Each row is followed by its group and then its class within the group.
[ 21   5   8  -1  -2  -1  -4  -5  45  -6  30  23  39   9  25  11 -29  -4
 -31  17  18 -16 -11  14 -27   7 -15  20 -65  35 -16  -6 -17  -9 -12   0
 -61  14  40  -3  69  21]  J833/R
[ 19  14  36  -8  -4   0   4 -15   5  11   2   9  16  14  24 -11  39 -32
 -18 -28   2  -4  11 -15 -21  -8 -10 -24 -44 -25 -13 -19   1  -6 -23  18
 -41 -46   4 -27 -15  -8]  J833/D
[ -9   7   8   9   1   2   6  -4  47 -18  -1  -7 -20   3 -11   0 -28  -5
  -6   9  20  18   8   1  15 -50 -39  -4  -1  11 -13   5 -25  -1   0   2
  11  -8   2 -10 -42   0]  J145/J
[-55   4   0 -29   9   7 -15  -2  33 -28   3 -11  -9 -12 -18   0 -17  21
  -4  15   4   3  13  15  21   6  -1   9  -1  41  -3  24 -23  13  17  -9
  28   3   5  13 -24 -16]  J145/A
[ 30  30  -1  -4  -2  -8 -21 -43  35  10  12  24   3  12  14 -17  21  -6
 -18   2 -14 -10 -12  20 -26 -17 -22   3 -15  16 -24 -14 -15 -15 -28  -8
 -33   4   0 -16  26   2]  J833/D
[ 15  11  11   0 -17  11  -9   3  25   0  19   9   1  -8 -44  16 -19   4
   9  10  -3 -10   0   9  12  -2   8  18  -2  16  23  16   4  10   4 -16
 -30  32  11   0  31   5]  J793/T
[ 33  11  -6  -4 -15   4   2 -35  38   7   4  19  26  16  26  11 -26  -4
 -56   5   7   5 -16  16 -29 -12 -31   2 -16  28  -5   7 -14  -9 -34  14
 -48   2  24  -6  17   1]  J833/R
[ 42  15   3  -5 -15 -10 -13 -13  43  17  28  21  -9  23   3  17  18 -23
 -22  -6  -3   0 -11   4 -14  -9 -26 -11   4  -1 -20 -20 -28  -8   1  18
 -28  11  -4   4  25   0]  J833/R
[  3 -35  -9 -19  -2   3  -7  -6 -21  24  -8 -12  13 -22 -31 -12   8   5
  18  24  -6   9 -10  -1  15   5  22 -10  26   6  16   4   5   9  -4  -2
  61  29 -19  17 -24 -12]  J793/N
[ -8   5  -1  17   5   6 -40  12  19  -7  25   1   5 -21 -20  -6  -8   8
   8   6   2  30   8   3   8  27  29   3   9   6  22  15   5  11  12  -7
 -18  13   0  -7  11 -16]  J793/C
[  2 -24   5  -1 -18  13 -22  -7 -34   4 -10   5 -36 -33 -37  -6  29   4
  48  -7  11  13  -7 -16  24   1  67 -17  35 -10  30  12  22  31  35  -6
  38  16 -24  -2 -36 -23]  J793/N
[-34   7   4   9   4  -5   0 -15  44  -9 -19  -1 -16  10   0 -17   6  -3
   0   3  -4   9   2 -13  14 -20 -20  -8 -22   8 -22  -7 -26   6  20  -2
  22 -28  -7 -10 -22 -11]  J145/A
[ 23  11   2   1   5  16 -25 -22  50  -6  56   8  24 -32  -1  10 -55   4
 -17  36 -10 -26  -4  17 -13  35  15  33  -9  40   3   5  -6 -23  27 -14
 -55  27  61  -2  65 -23]  J793/N
[-38   2   5   6  -8   7  -9  -1  41 -10  -1 -16  13   4  -5  26  -5  -6
  13  23   1   5   8 -10  12   7 -14  26 -17  33 -11   9 -22  -2   9   1
  35 -32  14   5 -25   7]  J145/A
[-32  -5  25 -10  -8 -14  -2  12  42   4 -33  -3  -9  -3  -4  -7   1  -2
  10  34  -3  17  -8  -5  22 -22 -23   8   2  20 -19  -3 -21  25 -11   5
  37   8   1   1 -23   8]  J145/A
[  7  -4  -2  14  -5  16  -6 -14  30 -23  40  12   1 -17  -8  10 -26 -12
  11  10  -6  -5  12  25 -12  13  18  17 -18  41  22  12   2 -38  34  -1
   4   1  19   9  -5 -15]  J793/T
[  7   5   1  -2  12   0  12  -1  64 -25   1   2  39  13  33  28 -41   4
  -2  18   7   0   3   1 -30 -25 -33  23 -17  53 -28 -12   4 -24  12  -7
  -8 -11  35  -4  21 -11]  J145/S
[ 22   8  -3 -11   9  -8 -18 -19  39  21   2   1 -27  20  11 -22  35  -4
 -32 -12 -10  18  -8   3  -2  13 -23 -51 -32  32 -40 -10 -33 -14 -25  23
 -21 -20  -2 -10  20  18]  J833/W
[ 11   4   2  -2 -12  -8 -10 -26 -12  15  -9  -6 -31  -2  -8 -16  54  -4
  -1 -13   7   1  13   4   9   5  -1 -12  -5   0  12  -5 -27  21  -2  13
  24 -33 -17   2 -44   0]  J833/W
[ -2   3   3   2  -5  -4  -8   3 -25 -16  11 -15   7  -9 -11   4  -6   4
  18   4  -7  -8  10  -9   7  13  44 -11   0  -6  18  12  16  11  16  -5
   7   0  11   6  -1 -15]  J793/C
[-34   6  -2   1   3   5  17   2  20  -7 -12 -23 -17  15  -3   5 -20 -12
   3  19  -1  -5  30   6   7  -1 -36   2 -35  25  -5   7 -56   4 -19   0
  27 -20  11  -6  -3  -2]  J145/A
[ 10   1   0  -5 -15 -13 -20 -46  17   7  -4   0 -39  80  -8 -43  36  -4
  -4   6   5  10  15  -5 -13  21 -19 -24  -7 -18  32 -14 -17   1   9  12
  20  13 -40 -19 -38  -6]  J833/W
[  4  13  -7   3 -13   4  -6  14  20  -5  22   0 -18 -31 -13  -2 -19  13
   0  27  -5   0  12   0   1   4  -5  11  -1   4  21   5  -4   3  26 -15
   7  13   6 -14  28 -22]  J793/T
[ 37  11  -6  -8   0  -1  -1 -24  -5  16 -13   1   7  10  11 -23  26 -13
 -16 -19   0  -5   7  -4 -11   8 -17 -22 -17   9  17  -4  -6  24 -33  20
 -39 -16   6   8  22  -3]  J833/R
[-70  15  15  11   5   2  -9  25  75 -12  -8  -4 -28 -14   5  19 -10   0
 -24  27 -13  48   4  -6  15 -31 -30   3 -33   9 -27  -3   2  -9   3 -10
 -34 -15  12 -15  34 -31]  J145/S
[-34  15   8   9  11   3 -13  -1  63 -35  -9   4 -24   2 -32 -10  11  -7
 -24  12   6   9   0  -8  25 -14 -11  -2 -20  25 -29   4 -23   6 -10  -2
  19  -1 -11  11 -10   7]  J145/A
[ 16   6 -14  -5  -7 -11 -32 -38  26   4   4  23  27  11   5 -29  20 -11
 -22 -21  -6   8   3   4  -7  20  16  -4  -6  46  -3  20 -12  -2  18  13
 -38  -3   4 -11   1   0]  J833/R
[-10  24   5  -4  -9  -9 -20   6  17 -30  22  -7 -20 -42  -3 -14  -9   7
  16   9  -9   4   0 -10   2   4  24  16  -7   4  25  -8  12   7  39 -11
  10  -2  -5 -14  17 -35]  J793/C
[ 10  25   4  20  -1  -1 -21   7  47 -36  31  18 -19 -29   0  32 -58  16
 -10  37 -13  -9   5   6  -5  10   4  31 -17  33  25  10   1 -20  31 -23
 -62   0  46   6  75 -39]  J793/T
[ 15  38  -1   4   6   2 -12 -10  37   2   6  21  24  33  26  -7 -14  -4
 -38   0  12  10   4   4 -15   1  -8   3 -26  42 -12  -1  -9  -6  -8 -12
 -64  -4  14 -31  11   5]  J833/D
[ 23  13 -14 -21 -14   7 -15 -40  -1  25 -29  12   2  20   0 -26  64 -16
  -6 -26   0   1  18   5 -29 -13  12  -8 -20   9  13  -1 -10  -5 -25  14
  21 -12 -20  -9 -54   1]  J833/W
[ -2  17  -6  -7 -13   3  -2  -6   9  -4  35   6 -48 -37   9  -6  -1  -4
   7   8   7  -9  11  -1   2  41   2   3   5 -26  22  -1   4  -9  30 -15
  13  47   0 -20  16 -53]  J793/T
[ 27   5  -4  -4  11  -7   0 -27  35   5  29   6  39   9  35 -22   3 -14
 -12 -12 -10  -9   2  -6 -23  29   1  -1 -33  32  -2 -10 -25  -7  -4  14
 -35 -17   9  -5  14 -10]  J833/W
[-12  20   3  -1 -16   1  -9  25   6   3  17 -14   2 -30 -32 -14   9   8
   1   0   1   1  11 -15  15   0  34   0 -18   9  26   9   3 -12  14  -6
   6   1  -5 -10 -23  -9]  J793/C
[  6  31 -12   9  -1  -1  -4   7 -35 -11  29  -5  -5 -40 -24  -3 -14  14
  27  -1  -6   0  18  17   2  16   7 -34  -7 -15  25   5  31 -16   6   6
   5  18  -5 -12  13 -50]  J793/T
[ -6  -9  -2  12 -13   4  -7 -15   7  -4  39   2  12 -16 -10   1 -21  -5
  -7  25   3 -12   1  12 -13   2  28  26   2  31  20  15  -2   0  24 -23
  17  -6  11   5   9 -28]  J793/C
[-24  21  -5   4   3  -3  18  16  10 -25   3 -10 -18  13  -2  12 -13  -3
  -3  11  -3  -3   8   8  50  -8 -32   8 -18   4  -5   1  -4   0 -18  -7
  25   3  47   0 -20  -1]  J145/S
[ -5   1  -8   6 -17   9 -15   2  14  -4   6  -8 -41  -9 -25 -21 -10   6
 -24  13   4   1   2  -2  -2  17  10   2 -17  -4  29  13 -19  -2  14  -4
  32  19   0  -5 -25 -29]  J793/N
[-25  10  -6   2 -18  11   3   3   5  15  31  -1   4 -57 -29  -7 -25  -6
   1  29   3  -4   0   4 -20  26  40  21 -10   2  32  -2  -1   0  29   8
 -26  32  -1  -4  30 -29]  J793/N

Each row is followed by its group and then its class within the group.
[ -6  -3  -4  -1  14  18  10  10  -5  -2  -4  -1  31  37 -10 -18  -8   8
 -32  -6  10   5  14  50  10  -9  -1   2 -19   9   7 -10  24 -10  -7   0
 -11   1   1   6 -31  28]  G/B
[-13  -4   1 -12   0 -10 -20  10   8  18   2   5 -13  45 -15 -26  -2  -8
  -9  -9 -11   6 -23  20   2  -8   5  20   0  -6  20  -3  -3 -29  24   4
 -10  -2  -8 -20  37 -61]  V/U
[-18  21  -1  -6   9  23  22  26  -9  -8   8   5  15  39  23 -34 -21   6
 -32 -11   6  58  36  62  16 -19  10  12 -55 -18   1  20  69 -17  15  -5
 -23 -16  -9  -7 -32  61]  G/K
[-34  11   7  12  21  -3  28  11  -5  -9 -14  18   7  21  35 -17  -6   2
 -21   3   2  16  12  40   4  -4 -13  14 -44  -4 -14   2  44 -18   3 -14
 -27 -21   1 -31  19  38]  G/K
[ -9 -11   6  -7   1 -20   1  17   6  35  -8   7  22  10   7  -2  -4  -8
  -8 -11 -14 -28   1   7   4  16   2  -1  -8   9   8   9   0  -6  -8 -11
 -17  -5   1 -22 -22 -10]  V/P
[-24 -14  -3   2  -1 -14  41   6   4  13  -8  -2  11  29  -5 -22  28  -8
  -4   0 -16  -3  -8  29  -1  15 -13   9 -32  -2  28  -8  10 -14 -19 -14
 -13  -7   1 -13   9 -10]  V/P
[-23 -33   5  -2  -9 -24   7  12  11  52   3  -5  26  19   8 -18  17  -9
 -11  -5 -14 -19  12  28  10  11  -5  13 -15  -3   4 -12   9  -3 -31 -21
 -36 -19   7 -19 -10 -22]  V/P
[-14 -18  -2   5 -15  -7  -9  29  -1  15  -1 -15  15  26  10 -15  12  -6
 -16   3   1   7   6  36   0  67  -4 -11   8   9  14 -12  18   1 -18  -7
  -9  -6   2  10   1 -12]  V/P
[-15  -6  -1 -10  -5 -21   0   7  10  32   1   5  12   2 -30 -10  -1 -10
   2  -8  -5  -7 -13   1   0 -11   3  -4  -7   0 -12  -8  -3 -13   9 -14
  11  -4 -10 -28  34 -64]  V/U
[-24  -5   1 -12   2  -4   7  25   2  24  -3  -5   5  19  13 -33   1 -10
 -25 -12  -8   1   3   6   0  -9  11  15  -6   1  20  -6  39  -4  -8  -7
 -11  -5  -3 -20  -5 -24]  V/P
[  4  -6   8  -6  32  -3 -13   6  -1 -12  -2  -1 -16  31 -35 -12  -5   9
 -13   0  12  13 -23  29   4 -19   2   3  23  -5   7  -4  -3  -4  33  -4
   8 -15 -13 -10  85 -50]  Z/Q
[ -3   9   7 -16   2   2   0  -2  10  -2   3  10  -2  20 -16 -11 -12  -4
   6  -9  -1   1 -19 -18  -2 -15  -1  20  -7  -2 -21 -11   3  -5  38  -3
  -1   3   5 -15  35 -28]  V/U
[ -7 -19 -24   9 -11  17   8  10   1  23   0 -15  19  32 -53 -33  -9  20
 -39 -16   7  11  -2  72  14 -18  12   4 -26 -14  40  17   8   3 -20 -21
 -14 -22   8  10  12 -33]  Z/H
[-15 -16   4  -2 -13  -6   8  -4  28  16   7  -4  10  44 -39 -17   5  -9
  -8 -12 -19 -16 -16  11   7   4   9   6 -17   3   5 -19   3 -21   7 -11
 -15  -5  -2 -12  30 -47]  V/U
[ -3  -4   6  -4  -6 -16  -7  -9  15  22   3   4  -3  29 -29 -13  -1  -8
   9 -15 -10 -26 -18  -7   4  -1   5  15  -7 -23  -5 -13 -16 -10  21 -12
  -3  -3  -6  -9  39 -70]  V/U
[-17 -17  -9  -5  -4   5  27   2  -1  28  11 -20  15  16 -38 -20   7   3
 -37  -7   9   4  -3  42   4 -11   7  -6   6 -22  37   2  12   0 -16   1
 -13 -11   0 -23  33 -42]  Z/H
[-11  -6  15   1  -6 -20  -8  20   8  20 -12   0 -12  29   1  -9   6 -10
  -2   1  -7   5  -2  11   3   8   5  13  -1  -8  -2  -1  -1   0  16 -21
 -11 -15 -13  -1  10 -32]  V/P
[-19 -14   1  -5  20  -8  14  35  -8   5  -4   2  36  52   7 -16  -4  -2
 -48  -9  28  12   7  36   2   2  -4   9 -13  42   4  -2  45 -13  -3 -10
  -4 -33 -10 -10 -21  35]  G/B
[ 11 -12 -14   1  44   8 -23  26  -9 -18  -5 -17  -8  44 -41 -22   0  14
 -41 -13  -6 -10  -2  90   8  -9  21 -16  19   4  76 -16 -14  -6  11  -8
  -3 -10  -4  16  56 -46]  Z/Q
[-13  -9  23  -1   6 -31  24  -1   6  28   0  -1  25 -10  27  -7  18  -3
  -9  -7  -2 -21   2  19  -7  14   1   0  -3  -1  -3  -9  -1  -6 -20 -18
 -17 -20  17 -26  20 -14]  V/P
[-10  -5   1  -2  26   9   0  26  -3 -12   0   3  48  55  -3 -18   3   0
 -49  -9  11   9  14  40   0   3   2  -2   2  20   0   1  29 -12  -2  -1
 -18 -24  -8  -2 -20  28]  G/B
[-20  -1  -1 -30   0  -5   6  13  14  30  -2  16  22  38 -22 -34  -1 -19
 -10 -12 -16  -5 -14  28  20 -21  15  19 -29   5   4 -10   9 -21  10  -4
 -20  -9 -18 -36 -12 -33]  V/U
[-20 -20 -21  -2  26 -15   7  30   7  28  -5   9  44  25 -37 -31  -9  -2
 -46  -2  15  -5   9  87   5 -12   2  -2   5  12  47  -8   2 -19 -20 -16
 -24 -29  -3 -33  29 -45]  Z/Q
[  7   0 -10  -7  48   2  -6  14  -2  -1   0  14  28  13 -31 -25 -29  18
 -28 -15   9  -7  -3  64  10 -28   7  -1  23   5  33  10 -13  -5  21  15
  -2 -20 -10 -26  40 -24]  Z/Q
[-10  -3  -7   0  46  -1 -19  35  -6  -1  -4  -4  14  43 -12 -18 -30  14
 -48  -7  13  -5   8  72   9  -4   0  -9  16   6  57  -3   4  -6  16  -2
  -6 -26  -1  10  42 -32]  Z/Q
[-31   7  27 -10  25  -7  50   8  -3   3  -7  21  30  -1  25 -19  -5  -2
 -30 -19  14  -1   8  29   4  -9  -5  -4 -37  -5 -10  16  49 -20  -5   1
 -10 -27   3 -42  25  28]  G/K
[-22 -20 -26  -7  13   7  20  -2  -7  18  -1  -9  27  18 -61 -35  -8   9
 -34 -18   8  15   1  71   6 -37  10  10 -17 -14  33  16   8  -6 -32 -17
  -9 -10  -3  -7  32 -22]  Z/H
[-21 -11   9   3  -8 -27   6   2  15  40  -1   4   9   8 -17 -16  -9 -11
   3  -9 -13 -12  -8  10  16   5   6  23 -10  -4 -12  -7  -7 -21  10 -16
  -7 -13  -8 -45  52 -64]  V/U
[-11  -3  -8   6   7   2  11  17  -5  23  -4  -8  22  27 -33 -18  -8   7
 -33  -9  10   6   4  54  14  -7   3  -5  -4  -4  66  11   8   0  -8 -15
   3 -16   4   4  13 -19]  Z/H
[ -5  10  24 -11  18  13  11  18  -2 -15  -2  10  12  34  14  -7  -2   0
 -19   5  12  16   5  28  10 -13  -5   7  -3   9 -22  -4  29   2  15  -4
 -10 -19  -6  -1 -27  35]  G/B
[-11 -18 -16   5  43 -11   5  36  -1  24 -10  -5  12   5 -38 -22  -5   8
 -29  -9  14   5 -13  62   7 -18  12  -5   9   0  51  10  -6  -8 -12 -25
   1 -12  -5  -8  40 -43]  Z/H
[-12 -20 -22  11   4   6   0  -2  -1  23   2  -8  16   8 -41 -13   0  16
 -17   1  12  -3  -7  51   3  -9   7  -9   8  -4  22  -5  -1   2 -22 -19
  -5 -18   3  10  26 -23]  Z/H
[-14  -4   4 -15   4  -4 -24  33  -9  28   2  -4 -14  39  11 -32   1 -14
  -6 -13 -18  31   9  52  12  -4  -5   6 -11 -19  45  -2  25  11  16 -39
 -21   3  -1  10  -1 -14]  V/P
[-15  -2  10  -1  15   3  30   2  -3  -6  -1   2  20  28  16 -31   4   5
 -32 -10   2  28  14  40   9  -9 -19  12 -14  -4 -20   2  49  -5   1  -8
 -25 -24   6  -6  13  33]  G/K
[-14  -1   5  -4 -10  16   8  16  -1   3  -1   8  29  43   9 -13  -8  -6
 -40  -5  13   7 -18  25   5   7   0   3 -22  15  -6  12  32 -10  -4   1
 -15 -23  -3   6 -53  46]  G/B
[-16   6  10 -19  12  17  22  -1 -22 -19  -3   5  -1  18  33  -1  -4  -2
 -17 -18   7  22   5   1  21 -10   2   1 -14 -10  -4   0  43  -1  12  -4
  -4  -5  -2  -2  19  39]  G/K

Each row is followed by its group and then its class within the group.
[-10  -6  21 -25 -14 -13  -7  50  -3 -14  -5   1   8  -2  -6  11   1 -20
   9  80  26 -10 -31   6 -29 -17 -15   1  -4 -21 -17  -5  23   8 -51 -11
 -22  12 -29  -7 -12   4]  J465/J53
[ -4   1 -71   2   0  20 -16 -51 -11  14  10   2   4  13  -1 -17  -2  20
  10  17  19  -3 -16 -27   2  18 -29   5  23   5 -26 -14  -6  -8  17   3
 -37  -9 -30   1   8   9]  J359/J863
[-15 -12 -80  -4  -1  -3 -29 -22 -10 -22   7  11   6   3  -2 -20   6   5
   5  62  23   4 -19 -30 -19   6  -4   7   3 -23 -68 -20  11  -7 -17 -12
 -47  -1 -12  18   3  24]  J359/J224
[  1 -10  33 -14 -24 -11 -29 -36 -18  34   2   0  15   5 -11   8   8 -11
  46  72  13 -34 -36   4 -19  17  -7   3   5  -3  18   5 -10  12 -21  10
 -24   5 -21   5  -7   8]  J465/J242
[  7  -1  36   5  -8 -24 -19  15  15   5  -5 -11 -18  -9 -22 -13   5   9
  21  26  45  -8 -17  26 -39   6 -10  -5   6  10  -5   3  -9   8   8   7
 -39  -7  -1   8   1  14]  J465/J242
